Here is a tiny trained network, its code and every weight. The questions are about switching its units off for an input and a class, where a switched-off unit gives its printed mean instead of its output.

import numpy as np


def w(rows, s, z=0):
    codes = np.array(rows[::2]) - 128.0
    scale = np.full(codes.shape[1], s)
    scale[-1] = z or s
    return codes * scale


def f(y):
    return np.maximum(y, 0)


def log_softmax(a):
    a = a - a.max(-1, keepdims=True)
    return a - np.log(np.exp(a).sum(-1, keepdims=True))


def net(x, mask):
    res = np.array(x, float).reshape(1, 3) / 4 @ E
    y = f(res @ A[0][:, :-1].T + A[0][:, -1])
    res = res + np.where(mask, y, B[0][:, -1]) @ B[0][:, :-1]
    return log_softmax(res[-1] @ U[:, :-1].T + U[:, -1])


A, B = {}, {}
E = w([
[128,209,122,58,137,157,185,202,102,163],'x0',
[133,164,184,84,9,64,169,27,223,146],'x1',
[106,72,98,49,134,122,187,111,58,97],'x2',
],0.014)
A[0] = w([
[146,53,138,170,151,142,121,122,138,112,85],'n1',
[129,52,150,158,129,115,92,154,129,108,98],'n2',
[128,88,110,177,189,148,94,246,66,117,5],'n3',
[119,43,117,182,143,126,87,107,102,111,79],'n4',
[126,89,119,118,139,123,165,132,94,123,180],'n5',
[117,2,116,64,160,128,162,154,66,112,133],'n6',
[131,192,134,252,160,133,75,211,151,155,118],'n7',
[131,190,132,89,156,141,143,249,94,136,114],'n8',
],0.018,0.0028)
B[0] = w([
[111,168,97,189,131,143,151,106,106,146,168],'n1',
[133,195,87,169,154,123,146,108,127,149,167],'n2',
[130,100,201,69,67,81,198,87,213,150,253],'n3',
[109,130,62,140,200,128,183,191,94,188,186],'n4',
[169,95,133,127,142,152,111,152,89,92,165],'n5',
[136,136,156,119,96,158,8,133,118,67,214],'n6',
[145,115,143,95,105,164,28,142,81,53,232],'n7',
[106,163,38,216,198,129,163,136,91,176,229],'n8',
],0.016,0.033)
U = w([
[136,138,129,116,124,172,12,162,73,30,169],'0',
[68,168,30,204,195,128,181,154,88,201,4],'1',
[113,105,211,72,85,80,192,102,183,136,227],'2',
],0.011,0.0019)

Each question gives the input, the list of numbers given to net, and the class t.
The units are the neurons (one row each of A and B). Each row of codes is followed by its name. A weight is (code - 128) times the scale printed after its matrix; where a second scale follows, it is the last column's (A, B and U).
mask holds one flag per neuron, in row order. A switched-off neuron (its flag False) gives its mean, the last column of its row in B, instead of its output. The means were averaged over made-up inputs and are rounded, as every weight is.
A unit's drop is (log p(t) with every unit on - log p(t) with that unit switched off) / (log p(t) with every unit on - log p(t) with every unit switched off).
most important unit: the unit with the biggest drop
top k neurons: the k neurons with the biggest drops, biggest first
drop of u: that unit's drop, to one decimal
input [8,4,-7], class 1: most important unit	n6
input [-5,-7,2], class 2: top 2 neurons	[n3, n8]
input [3,6,-5], class 2: top 4 neurons	[n8, n6, n7, n4]
input [-8,4,7], class 1: top 2 neurons	[n7, n4]
input [-6,-6,4], class 1: top 2 neurons	[n4, n1]
input [-4,-4,0], class 1: top 3 neurons	[n4, n1, n2]
input [7,2,5], class 1: top 2 neurons	[n7, n8]
input [-7,-7,6], class 1: top 2 neurons	[n4, n7]
input [7,6,6], class 1: top 2 neurons	[n7, n3]
input [6,-8,4], class 2: top 2 neurons	[n3, n6]
input [6,4,4], class 1: top 2 neurons	[n7, n3]
input [-4,-6,4], class 2: top 4 neurons	[n3, n8, n7, n6]
input [4,-5,1], class 2: top 2 neurons	[n3, n4]
input [1,3,-1], class 2: most important unit	n8
input [-1,6,-4], class 2: drop of n7	4.7
input [-3,2,-1], class 1: drop of n3	3.7
input [4,-7,1], class 2: drop of n3	3.2
input [6,7,8], class 0: drop of n4	0.0
